Rows and roughly how far along a hidden order each lies, from 0 to 9
In the rows, zero is written as 100.
109 116 105 109 104 101 113 89 91 98 108 69 101 101 87 96 42 118 95 117 121 93 85 98 53 116 36 105 117 129 -> 8
136 104 96 110 96 97 87 94 104 94 89 93 102 96 88 58 90 99 90 101 104 93 98 85 107 106 107 99 21 116 -> 1
128 115 105 111 101 100 103 84 97 96 99 69 103 99 77 80 45 110 93 111 120 92 90 89 57 116 66 104 55 128 -> 7
75 111 108 118 89 98 112 73 100 102 107 92 118 111 76 61 75 81 97 114 113 102 100 91 72 99 106 106 48 113 -> 4
140 117 108 112 100 101 105 75 99 96 89 76 103 102 75 54 49 119 90 111 116 90 96 91 79 107 99 100 48 118 -> 7
105 118 105 112 102 101 114 86 92 99 110 70 105 102 83 71 37 112 94 118 121 95 84 98 56 119 37 107 115 124 -> 8
126 117 101 119 92 98 103 87 96 95 103 78 112 102 78 48 42 104 91 110 123 92 89 86 73 119 45 108 47 127 -> 8
49 119 129 99 106 104 128 82 98 110 111 67 104 105 79 123 76 95 101 126 101 102 94 102 54 99 109 101 112 128 -> 5
81 110 102 116 90 98 111 70 97 102 109 98 115 109 83 53 84 79 101 109 112 103 98 94 75 109 82 107 63 111 -> 4
100 108 109 105 96 99 98 86 105 101 94 95 106 101 81 80 99 91 96 105 102 96 105 90 98 93 138 99 28 110 -> 0
94 121 120 107 109 101 113 82 101 103 102 64 104 98 73 87 52 100 93 121 112 94 95 91 70 105 110 101 47 136 -> 6
86 119 115 111 95 101 116 77 101 104 102 81 112 108 60 58 74 92 90 121 110 98 101 93 75 100 127 103 31 123 -> 5
104 120 115 111 97 100 110 69 102 101 97 73 108 103 65 62 77 97 90 118 112 96 100 88 76 104 115 101 13 124 -> 6
104 119 101 120 93 101 119 70 91 98 109 83 114 113 73 40 43 101 96 118 126 97 92 102 50 117 51 108 91 116 -> 9
115 103 89 111 93 97 97 101 98 98 98 95 111 100 94 59 74 92 95 105 111 97 93 90 94 114 59 107 77 111 -> 3
131 104 92 108 100 100 102 103 96 94 98 95 99 100 100 88 77 112 98 98 111 96 93 97 86 111 58 102 100 104 -> 2
126 122 114 108 100 103 112 72 100 98 93 77 104 108 72 78 75 116 92 114 114 94 98 101 73 102 112 98 58 117 -> 6
101 105 104 104 92 99 101 87 104 101 95 103 107 105 90 66 110 89 96 101 100 95 108 94 109 93 137 96 41 100 -> 0
109 103 106 105 95 100 102 88 104 99 93 101 106 108 84 72 114 96 97 101 100 100 106 93 108 93 139 97 38 95 -> 0
115 120 99 117 96 101 125 80 90 96 107 85 110 112 81 59 39 113 95 116 130 95 89 102 52 118 45 107 106 109 -> 8
88 116 108 113 96 104 129 71 89 102 111 76 110 117 75 73 43 109 99 117 134 99 91 111 45 115 51 106 129 115 -> 9
86 105 107 112 88 96 94 89 108 102 98 103 117 103 77 62 108 68 95 108 100 100 106 83 105 95 129 102 5 112 -> 0
138 115 99 113 101 100 109 82 93 94 97 77 101 103 82 71 56 123 92 110 121 93 85 99 61 117 50 103 78 117 -> 7
112 105 107 104 101 99 96 93 104 99 115 86 100 95 90 86 96 101 93 105 102 96 103 90 108 103 120 99 40 115 -> 1
146 117 104 110 100 101 109 76 97 93 91 74 101 104 79 69 77 121 90 110 119 90 94 93 70 108 74 100 51 122 -> 7
123 114 104 109 101 101 108 87 94 96 101 72 102 98 82 81 57 118 92 114 119 91 90 93 54 118 55 104 80 128 -> 7
121 108 96 112 96 96 87 97 105 96 95 91 105 92 86 56 75 90 90 104 103 93 96 79 116 106 89 103 2 120 -> 2
73 115 117 110 96 101 120 77 100 105 106 81 115 110 72 69 79 87 98 117 110 103 101 98 66 101 114 102 35 119 -> 5
95 107 111 103 99 98 95 96 107 101 97 87 105 93 84 85 99 85 94 109 99 98 103 71 101 95 136 99 24 120 -> 1
127 126 106 114 99 99 101 79 98 96 98 65 105 95 71 71 50 110 88 118 116 92 91 85 75 113 73 103 40 134 -> 7
124 105 101 105 100 98 90 97 102 97 95 88 100 94 89 86 90 103 94 107 106 94 97 88 103 98 98 100 53 117 -> 2
122 119 110 113 98 99 103 77 101 97 96 67 106 99 72 55 56 104 89 117 116 92 93 86 80 107 83 102 9 130 -> 7
143 103 98 104 100 99 92 91 103 94 88 96 98 98 91 81 95 112 94 100 103 92 101 92 99 102 95 97 71 107 -> 1
121 112 97 112 96 102 121 74 89 96 104 84 106 112 83 66 48 121 97 112 124 93 88 107 45 117 37 104 133 108 -> 8
126 106 95 115 93 95 79 93 106 96 94 94 108 92 87 49 86 84 89 103 104 93 101 76 110 110 98 104 0 109 -> 2
73 111 105 116 92 98 117 79 97 103 109 92 116 109 79 65 78 80 98 113 113 102 98 98 72 106 96 106 75 113 -> 4
111 103 90 118 91 95 89 96 99 96 104 98 111 96 91 51 75 83 93 103 113 97 92 82 102 115 70 108 44 115 -> 3
82 118 118 108 96 101 119 71 100 104 102 84 112 110 70 70 74 91 95 118 108 99 100 96 71 102 121 102 48 124 -> 5
173 113 94 117 95 100 105 73 98 89 89 87 102 107 78 45 50 131 89 107 125 88 94 94 79 115 50 100 54 111 -> 7
117 119 118 107 101 102 111 80 101 100 95 71 104 102 73 84 71 111 91 121 113 94 96 94 75 105 112 100 48 128 -> 6
53 112 111 111 93 99 115 82 98 106 112 89 114 109 80 78 74 80 99 118 111 103 96 97 69 104 95 107 77 116 -> 4
91 114 96 117 95 101 114 77 92 98 107 81 109 110 80 54 48 106 96 114 127 94 88 101 64 119 38 107 103 115 -> 8
118 119 99 116 94 102 122 73 90 96 106 86 110 117 78 52 44 116 96 115 128 96 93 105 53 116 46 105 113 111 -> 9
76 107 100 116 93 96 90 106 97 102 113 90 112 98 92 66 72 77 98 114 111 101 91 87 87 114 65 110 72 121 -> 3
118 116 99 114 98 100 112 88 94 95 104 73 105 103 80 75 40 115 93 114 124 91 85 95 63 118 42 106 79 120 -> 8
85 122 123 111 98 100 109 74 103 103 101 65 111 100 62 73 64 89 92 124 128 96 97 89 73 101 122 102 16 134 -> 6
129 114 98 117 98 100 103 80 97 95 98 74 104 101 77 65 48 109 91 121 122 91 88 90 70 118 57 104 56 128 -> 7
80 122 122 107 101 101 115 77 101 104 101 68 108 105 72 84 64 95 93 122 111 94 97 93 73 101 129 102 37 129 -> 6
119 97 92 108 98 98 92 103 97 96 101 89 103 94 91 77 76 100 94 106 104 95 93 89 96 113 66 104 73 113 -> 2
110 107 96 111 97 95 86 98 102 97 101 84 106 90 88 70 69 87 93 109 107 96 91 81 99 111 65 106 24 130 -> 2
84 106 110 107 95 98 98 91 106 103 98 98 110 103 84 69 85 81 97 112 95 101 106 91 101 94 140 100 42 110 -> 0
89 110 108 104 94 99 104 87 104 102 99 104 110 107 88 72 105 81 98 105 99 101 108 96 103 94 139 99 46 99 -> 0
125 109 97 108 97 97 86 98 102 96 110 94 102 92 91 75 81 99 96 108 108 94 94 85 105 109 90 102 29 117 -> 2
68 110 104 112 93 99 113 87 95 104 113 92 112 108 86 69 75 84 100 116 109 103 96 97 81 109 80 108 98 110 -> 4
130 119 112 107 102 101 102 80 98 98 95 65 100 99 81 78 61 123 95 117 117 92 92 94 74 113 93 101 49 136 -> 7
109 118 106 115 101 100 109 85 94 99 107 70 104 98 82 79 38 106 93 118 122 93 86 92 64 117 50 106 83 132 -> 8
131 117 98 115 97 100 109 81 94 95 102 88 106 104 82 63 45 116 93 115 126 92 87 94 63 117 39 105 91 120 -> 8
122 104 93 108 94 104 123 81 91 97 100 105 100 118 100 79 89 124 102 99 116 99 100 117 66 108 74 100 155 82 -> 4
174 112 102 107 100 106 117 67 96 91 81 89 95 114 79 73 73 154 91 102 121 89 100 108 70 101 105 93 75 95 -> 6
92 108 104 106 94 100 101 89 104 102 94 99 106 107 85 84 107 86 96 105 104 101 106 96 101 93 136 99 40 97 -> 0
54 118 108 109 101 100 116 86 92 103 117 66 110 101 83 93 39 98 97 126 121 99 82 98 47 120 38 110 117 140 -> 8
96 105 105 105 93 98 98 89 105 101 96 100 111 109 84 58 107 86 94 104 99 99 108 91 108 95 138 99 23 103 -> 0
84 110 107 105 100 103 124 85 91 103 107 92 105 112 97 94 74 105 102 111 110 103 96 112 64 105 81 102 148 101 -> 4
107 112 108 109 95 103 116 70 96 100 99 96 109 118 78 79 80 109 98 111 117 98 106 109 67 98 111 100 89 99 -> 5
114 117 100 123 88 101 125 62 95 98 106 88 117 119 67 36 43 102 100 117 129 97 93 103 49 118 59 107 74 112 -> 9
130 99 104 104 99 102 99 85 104 96 89 96 99 102 90 83 100 115 94 100 99 94 105 95 110 96 132 96 54 101 -> 1
97 118 113 110 94 102 116 70 100 102 99 90 110 112 71 62 69 99 95 114 112 97 101 99 63 98 126 101 49 112 -> 5
175 115 96 112 97 102 104 78 97 90 86 74 100 107 78 49 68 131 89 111 115 88 94 101 75 114 79 98 58 110 -> 7
109 105 95 110 97 98 97 100 96 97 106 93 104 99 96 84 69 96 98 103 110 97 92 95 93 114 43 106 96 114 -> 3
117 105 106 101 100 101 101 91 106 99 89 98 101 103 91 95 95 106 96 104 98 98 104 98 99 95 131 96 49 105 -> 1
144 114 99 110 101 102 111 92 92 94 101 79 100 104 85 80 59 126 94 112 122 92 90 101 66 116 48 102 103 116 -> 7
118 106 104 106 99 97 87 93 104 99 96 88 103 93 89 70 86 95 93 107 103 94 97 84 109 105 105 101 23 123 -> 2
170 113 94 114 96 101 104 77 97 90 90 81 103 105 79 35 56 130 87 105 127 88 95 93 70 113 63 99 44 113 -> 7
133 114 100 112 100 101 113 83 93 94 101 76 101 102 87 72 31 124 95 112 124 91 87 100 63 119 44 105 104 121 -> 8
128 103 89 110 96 98 97 93 94 96 101 99 106 102 97 78 72 105 101 103 110 99 93 98 75 114 56 104 84 100 -> 3
112 107 99 110 99 96 90 99 103 96 101 86 104 91 89 76 77 87 92 106 105 95 93 82 106 109 85 105 21 125 -> 2
95 117 107 111 101 100 114 83 94 100 111 67 104 97 81 82 37 104 93 118 121 95 84 94 54 118 40 108 99 138 -> 8
82 110 95 116 91 97 107 90 96 100 107 99 114 106 94 68 78 84 98 110 119 99 96 95 84 112 71 108 81 104 -> 4
67 124 112 122 95 101 125 72 93 104 116 73 114 110 65 71 43 84 98 128 126 99 89 99 44 114 54 109 78 132 -> 9
87 106 109 106 95 99 102 86 106 103 85 100 110 103 88 69 110 86 98 106 99 101 108 93 104 96 144 100 36 110 -> 0
114 104 92 111 92 96 83 95 100 95 102 89 107 97 92 57 76 90 94 106 112 96 93 84 100 115 65 106 49 115 -> 3
133 103 96 100 103 100 95 98 98 95 95 89 95 96 101 97 79 115 96 98 107 94 95 95 96 109 75 97 90 107 -> 2
116 102 105 100 97 102 106 84 102 99 89 104 101 110 90 78 109 108 99 100 100 98 110 105 88 93 143 95 77 91 -> 0
88 120 107 113 98 104 130 75 88 102 113 80 106 113 77 81 44 114 100 119 128 98 88 112 40 112 43 105 142 119 -> 9
